Below is a small trained network, with its code and all its weights. Each question gives an input and a target symbol and asks what happens when units are switched off, that is, made to give their printed mean instead of their output.

import numpy as np


def w(rows, s, z=0):
    codes = np.array(rows[::2]) - 128.0
    scale = np.full(codes.shape[1], s)
    scale[-1] = z or s
    return codes * scale


def f(y):
    return y / 2 * (1 + np.tanh(0.7978845608 * (y + 0.044715 * y**3)))


def softmax(a):
    e = np.exp(a - a.max(-1, keepdims=True))
    return e / e.sum(-1, keepdims=True)


def log_softmax(a):
    a = a - a.max(-1, keepdims=True)
    return a - np.log(np.exp(a).sum(-1, keepdims=True))


def net(x, mask):
    ids = ['αβγδζθμξπστφψω'.index(c) for c in x.split()]
    T = len(ids)
    res = E[ids] + P[:T]
    u = 0
    for l in range(3):
        q, k, v = (res @ M[l].T for M in (Q, K, V))
        z = softmax(np.where(np.tri(T) > 0, q @ k.T / 3**0.5, -1e9)) @ v
        res = res + np.where(mask[u], z, O[l][:, -1]) @ O[l][:, :-1]
        u += 1
        y = f(res @ A[l][:, :-1].T + A[l][:, -1])
        res = res + np.where(mask[u : u + 4], y, B[l][:, -1]) @ B[l][:, :-1]
        u += 4
    return log_softmax(res[-1] @ U[:, :-1].T + U[:, -1])


Q, K, V, O, A, B = {}, {}, {}, {}, {}, {}
E = w([
[185,120,91,142,151,120,111,138],'α',
[97,163,154,126,168,123,145,120],'β',
[185,188,146,110,176,172,114,166],'γ',
[135,138,136,169,152,99,106,149],'δ',
[81,173,92,53,181,119,150,104],'ζ',
[122,107,141,150,156,109,147,134],'θ',
[75,150,158,141,167,93,116,142],'μ',
[60,161,146,152,187,34,101,47],'ξ',
[88,152,107,74,173,136,117,186],'π',
[155,138,158,121,131,135,217,132],'σ',
[112,132,153,175,96,164,41,2],'τ',
[162,81,104,133,173,103,72,143],'φ',
[212,160,117,168,155,114,109,91],'ψ',
[134,175,86,96,166,126,200,81],'ω',
],0.021)
P = w([
[21,10,11,181,230,149,143,133],'0',
[76,116,106,176,180,130,59,126],'1',
[90,157,126,154,152,135,53,109],'2',
[92,150,99,107,135,113,40,106],'3',
[125,170,122,112,128,154,93,61],'4',
[133,170,148,101,119,140,86,47],'5',
[158,160,168,79,128,142,95,34],'6',
[141,145,96,62,117,130,130,20],'7',
[189,151,172,59,126,150,132,2],'8',
[199,149,186,36,129,131,97,21],'9',
],0.008)
Q[0] = w([
[84,50,186,111,22,102,62,83],'L0H0',
[139,195,194,199,189,41,149,156],'L0H0',
[153,117,96,80,168,151,222,254],'L0H0',
],0.0076)
K[0] = w([
[58,43,154,134,136,40,58,130],'L0H0',
[95,188,172,139,79,186,196,189],'L0H0',
[185,186,154,1,158,58,205,228],'L0H0',
],0.0082)
V[0] = w([
[88,251,98,164,202,150,163,75],'L0H0',
[11,197,192,126,166,143,143,144],'L0H0',
[55,35,101,218,124,139,1,104],'L0H0',
],0.006)
O[0] = w([
[137,18,105,107,146,67,51,53,254],'L0H0',
[210,100,34,116,105,175,151,176,170],'L0H0',
[130,135,32,2,132,221,205,173,146],'L0H0',
],0.0072,0.0075)
A[0] = w([
[88,40,128,113,135,66,68,144,55],'L0N0',
[123,112,69,86,150,133,176,95,252],'L0N1',
[172,2,124,169,75,149,107,149,73],'L0N2',
[182,120,100,126,33,104,86,139,1],'L0N3',
],0.009,0.0052)
B[0] = w([
[163,180,198,135,143,199,196,108,156],'L0N0',
[152,143,227,159,136,111,78,108,253],'L0N1',
[112,254,117,254,151,64,39,149,128],'L0N2',
[126,154,169,223,147,193,192,244,118],'L0N3',
],0.0087,0.011)
Q[1] = w([
[128,19,97,125,21,167,152,65],'L1H0',
[192,110,174,230,28,130,176,165],'L1H0',
[142,176,163,161,255,163,64,23],'L1H0',
],0.007)
K[1] = w([
[155,2,83,194,128,100,112,133],'L1H0',
[170,90,180,135,83,99,237,174],'L1H0',
[113,54,72,92,109,176,65,55],'L1H0',
],0.0092)
V[1] = w([
[136,15,137,125,3,109,133,111],'L1H0',
[108,149,169,137,41,215,144,140],'L1H0',
[75,48,82,124,161,209,65,173],'L1H0',
],0.0064)
O[1] = w([
[134,76,125,52,202,96,81,206,29],'L1H0',
[253,26,98,111,211,124,65,113,2],'L1H0',
[132,122,139,175,132,61,150,117,153],'L1H0',
],0.013,0.0047)
A[1] = w([
[97,179,179,148,166,151,128,46,79],'L1N0',
[92,151,101,42,203,136,4,151,255],'L1N1',
[60,115,141,195,160,141,2,124,20],'L1N2',
[216,118,70,121,80,93,114,79,188],'L1N3',
],0.0066,0.0058)
B[1] = w([
[163,67,97,139,122,80,190,231,251],'L1N0',
[162,126,131,242,103,210,169,143,183],'L1N1',
[188,69,132,125,117,181,217,161,131],'L1N2',
[70,141,191,114,254,103,218,177,167],'L1N3',
],0.0083,0.012)
Q[2] = w([
[135,210,34,11,172,108,227,254],'L2H0',
[179,115,96,4,107,197,206,176],'L2H0',
[228,152,159,230,190,62,96,80],'L2H0',
],0.0079)
K[2] = w([
[125,153,186,255,58,129,165,125],'L2H0',
[125,115,119,157,109,56,132,159],'L2H0',
[117,40,139,107,221,183,40,126],'L2H0',
],0.0081)
V[2] = w([
[104,214,193,137,61,84,163,164],'L2H0',
[91,85,97,130,169,140,86,232],'L2H0',
[145,248,72,103,188,1,161,196],'L2H0',
],0.006)
O[2] = w([
[112,128,119,212,159,133,140,47,222],'L2H0',
[116,253,221,134,65,90,113,223,3],'L2H0',
[146,182,201,108,186,188,147,152,41],'L2H0',
],0.0071,0.0048)
A[2] = w([
[172,150,158,124,147,163,163,156,193],'L2N0',
[66,137,176,105,66,176,254,208,150],'L2N1',
[39,90,173,93,156,125,128,70,253],'L2N2',
[223,126,151,115,87,120,192,149,199],'L2N3',
],0.0076,0.0058)
B[2] = w([
[2,135,125,170,165,151,98,73,160],'L2N0',
[90,92,121,154,143,61,165,137,183],'L2N1',
[227,221,113,150,136,187,14,127,254],'L2N2',
[43,170,91,45,142,119,89,180,193],'L2N3',
],0.0087,0.0089)
U = w([
[105,200,205,239,138,117,165,131,254],'α',
[242,249,158,109,131,223,2,43,196],'β',
[100,85,24,175,55,114,78,138,184],'γ',
[137,84,157,136,143,71,102,59,94],'δ',
[68,127,235,141,118,162,115,165,167],'ζ',
[140,158,172,143,114,140,153,110,26],'θ',
[158,146,213,145,114,138,186,122,37],'μ',
[152,152,174,150,120,125,162,116,28],'ξ',
[140,147,187,139,117,141,165,112,40],'π',
[185,165,188,147,116,134,160,164,91],'σ',
[186,175,171,160,121,155,171,148,9],'τ',
[163,150,164,159,125,120,164,132,29],'φ',
[98,170,98,86,168,155,171,126,155],'ψ',
[145,167,166,126,78,89,130,153,144],'ω',
],0.0065,0.0057)

Each question gives the input, a string of symbols that net reads in full, and the target symbol t.
The units are the heads (3 rows each of Q, K, V and O) and the neurons (one row each of A and B). Each row of codes is followed by its name. A weight is (code - 128) times the scale printed after its matrix; where a second scale follows, it is the last column's (O, A, B and U).
mask holds one flag per unit, layer by layer, with each layer's heads first. A switched-off unit (its flag False) gives its mean, the last column of its rows in O or B, instead of its output. The means were averaged over made-up inputs and are rounded, as every weight is.
A unit's drop is (log p(t) with every unit on - log p(t) with that unit switched off) / (log p(t) with every unit on - log p(t) with every unit switched off).
The circuit of an input: a set's keep is (log p(t) with only the set's units on - log p(t) with every unit switched off) / (log p(t) with every unit on - log p(t) with every unit switched off). Starting from the 12 units with the biggest drops (on a tie, the unit counted first), units are removed one at a time, each time the one whose removal leaves the highest keep (on an exact tie, the one counted first), for as long as the keep stays at least 0.8.
circuit, biggest first: the units of the circuit, biggest drop first
most important unit: the unit with the biggest drop
top k neurons: the k neurons with the biggest drops, biggest first
k most important neurons of layer l: the k neurons of layer l with the biggest drops, biggest first
input ψ ψ δ θ μ ω α τ δ, target γ: circuit, biggest first	[L1H0 L2H0 L1N1]
input β μ ω π ξ φ β β, target β: circuit, biggest first	[L2N2 L1N1]
input π π ψ β β π, target β: top 2 neurons	[L1N0 L1N3]
input α β ω σ σ σ β α ψ, target α: most important unit	L0H0
input σ τ π, target γ: circuit, biggest first	[L2H0 L0H0 L1H0 L0N1]
input ω φ α α ω, target β: circuit, biggest first	[L0H0 L2N2 L1N1]
input ξ π δ ω π ω β π, target β: circuit, biggest first	[L2H0 L2N2 L1H0]
input ω δ τ γ σ β ω δ γ, target δ: circuit, biggest first	[L0H0 L1H0 L2N2]
input σ β ξ μ θ γ, target α: circuit, biggest first	[L0H0 L1H0]
input γ α ω ζ σ ζ δ τ α, target γ: circuit, biggest first	[L2H0 L1H0 L1N1]
input π π φ δ τ φ β, target ζ: circuit, biggest first	[L2H0 L2N2 L1H0]
input φ ω θ ω τ φ μ ψ, target ψ: top 3 neurons	[L1N3 L2N3 L2N2]
input ω ω φ θ γ θ θ φ, target β: top 2 neurons	[L1N3 L1N1]
input δ γ ψ δ δ δ β σ π δ, target β: most important unit	L1N0
input γ τ δ γ, target γ: circuit, biggest first	[L2H0 L0H0 L0N1 L1H0]
input ξ σ τ β, target γ: circuit, biggest first	[L2H0 L1N1 L1H0]
input σ σ α τ ζ π γ θ μ ω, target δ: circuit, biggest first	[L0H0 L1H0]
input ω β ζ φ, target α: top 2 neurons	[L0N2 L1N0]
input ω α φ ω, target β: top 3 neurons	[L2N2 L0N0 L1N1]
input ζ ξ β π φ ξ, target β: top 3 neurons	[L2N2 L0N0 L1N3]
input ψ α φ ω θ β ζ θ τ β, target γ: most important unit	L1N1
input φ μ β μ, target β: top 3 neurons	[L1N0 L1N1 L1N3]
input β σ β α δ γ φ β τ φ, target ζ: top 3 neurons	[L2N2 L1N3 L2N0]
input μ ψ σ τ μ σ, target γ: 3 most important neurons of layer 1	[L1N1 L1N0 L1N2]
